Here is a tiny trained network, its code and every weight. The questions are about switching its units off for an input and a class, where a switched-off unit gives its printed mean instead of its output.

import numpy as np


def w(rows, s, z=0):
    codes = np.array(rows[::2]) - 128.0
    scale = np.full(codes.shape[1], s)
    scale[-1] = z or s
    return codes * scale


def f(y):
    return y / 2 * (1 + np.tanh(0.7978845608 * (y + 0.044715 * y**3)))


def log_softmax(a):
    a = a - a.max(-1, keepdims=True)
    return a - np.log(np.exp(a).sum(-1, keepdims=True))


def net(x, mask):
    res = np.array(x, float).reshape(1, 6) / 4 @ E
    y = f(res @ A[0][:, :-1].T + A[0][:, -1])
    res = res + np.where(mask, y, B[0][:, -1]) @ B[0][:, :-1]
    return log_softmax(res[-1] @ U[:, :-1].T + U[:, -1])


A, B = {}, {}
E = w([
[217,71,131,175,147,157,83,142,207,168],'x0',
[169,155,144,82,239,114,66,135,127,92],'x1',
[165,252,58,89,111,70,114,78,160,50],'x2',
[25,116,183,191,169,78,124,201,136,100],'x3',
[123,230,214,212,108,170,150,111,100,92],'x4',
[88,132,181,84,107,203,180,124,235,185],'x5',
],0.0042)
A[0] = w([
[90,97,155,144,128,137,135,144,148,145,254],'N1',
[64,150,61,41,92,104,146,123,151,126,90],'N2',
[127,125,127,129,136,123,124,129,124,124,150],'N3',
[68,76,167,161,129,138,134,146,160,153,231],'N4',
[196,58,90,127,109,140,124,122,143,154,203],'N5',
[86,171,143,187,67,142,152,120,31,114,107],'N6',
[173,246,123,161,139,102,113,125,168,88,84],'N7',
[122,120,131,133,128,128,128,128,132,132,174],'N8',
[105,109,146,140,125,133,131,134,141,137,241],'N9',
[135,76,122,126,208,95,99,143,60,109,136],'N10',
[208,54,98,126,108,138,125,126,157,151,193],'N11',
[63,68,171,163,129,138,135,143,164,152,224],'N12',
[150,159,165,96,142,173,139,117,151,145,104],'N13',
[115,110,134,130,127,129,134,135,136,140,207],'N14',
[157,135,148,104,141,160,132,126,138,140,208],'N15',
[133,99,123,126,178,103,111,140,88,112,170],'N16',
[159,151,175,89,146,185,144,122,155,147,93],'N17',
],0.014,0.00075)
B[0] = w([
[150,115,147,140,128,156,158,169,171,107,185],'N1',
[99,139,31,49,107,45,210,100,178,67,218],'N2',
[124,128,126,113,122,138,126,139,110,122,129],'N3',
[137,100,161,150,130,178,194,196,192,90,223],'N4',
[130,99,25,181,94,159,86,117,160,205,226],'N5',
[158,185,198,190,42,47,197,134,46,204,234],'N6',
[157,206,141,188,187,224,93,47,93,36,254],'N7',
[142,122,130,118,125,139,137,138,125,130,133],'N8',
[154,114,140,123,125,143,152,151,145,120,157],'N9',
[89,105,114,107,201,108,63,251,58,142,198],'N10',
[141,84,32,160,72,179,89,112,139,218,235],'N11',
[139,102,163,157,135,181,196,206,208,87,231],'N12',
[125,97,196,90,144,105,93,80,139,136,179],'N13',
[149,129,129,141,135,132,124,148,160,129,144],'N14',
[91,100,153,114,113,146,105,89,138,149,162],'N15',
[119,118,117,99,167,116,91,200,83,127,165],'N16',
[116,93,208,76,139,115,88,76,164,161,192],'N17',
],0.019,0.006)
U = w([
[49,97,102,80,230,75,51,229,33,134,90],'0',
[152,65,197,171,131,206,217,228,225,81,232],'1',
[152,63,17,170,56,180,61,93,153,242,144],'2',
[153,184,199,189,23,4,182,123,32,206,92],'3',
[174,211,162,173,206,201,85,43,87,8,182],'4',
[50,153,43,23,91,6,204,80,173,46,123],'5',
[81,74,248,16,147,120,63,37,176,175,3],'6',
],0.0036,0.00023)

Each question gives the input, the list of numbers given to net, and the class t.
The units are the neurons (one row each of A and B). Each row of codes is followed by its name. A weight is (code - 128) times the scale printed after its matrix; where a second scale follows, it is the last column's (A, B and U).
mask holds one flag per neuron, in row order. A switched-off neuron (its flag False) gives its mean, the last column of its row in B, instead of its output. The means were averaged over made-up inputs and are rounded, as every weight is.
A unit's drop is (log p(t) with every unit on - log p(t) with that unit switched off) / (log p(t) with every unit on - log p(t) with every unit switched off).
The circuit of an input: a set's keep is (log p(t) with only the set's units on - log p(t) with every unit switched off) / (log p(t) with every unit on - log p(t) with every unit switched off). Starting from the 12 units with the biggest drops (on a tie, the unit counted first), units are removed one at a time, each time the one whose removal leaves the highest keep (on an exact tie, the one counted first), for as long as the keep stays at least 0.8.
circuit, biggest first: the units of the circuit, biggest drop first
top k neurons: the k neurons with the biggest drops, biggest first
drop when u is switched off: that unit's drop, to one decimal
input [-2,4,-5,2,2,-6], class 0: circuit, biggest first -> [N10]
input [2,2,4,-3,6,7], class 6: top 3 neurons -> [N17, N13, N15]
input [-4,5,-5,-3,4,8], class 6: top 2 neurons -> [N17, N13]
input [0,-6,-1,-6,5,6], class 6: circuit, biggest first -> [N17, N13]
input [6,6,-7,-2,1,-2], class 2: top 2 neurons -> [N11, N5]
input [-7,0,5,-2,0,-6], class 3: top 3 neurons -> [N6, N12, N4]
input [-1,7,0,-5,-6,-3], class 0: top 2 neurons -> [N10, N16]
input [-3,8,2,2,-8,1], class 0: top 2 neurons -> [N10, N16]
input [1,-6,4,-4,1,8], class 6: circuit, biggest first -> [N17, N13]
input [-6,-4,1,-6,-6,-6], class 5: drop when N2 is switched off -> 1.1
input [6,6,4,-7,4,0], class 4: drop when N7 is switched off -> 2.3
input [-2,-8,5,-5,4,-7], class 3: drop when N6 is switched off -> 2.4
input [6,7,-8,-6,2,-2], class 2: drop when N11 is switched off -> 0.1
input [5,4,-6,-4,2,-4], class 2: circuit, biggest first -> [N11]
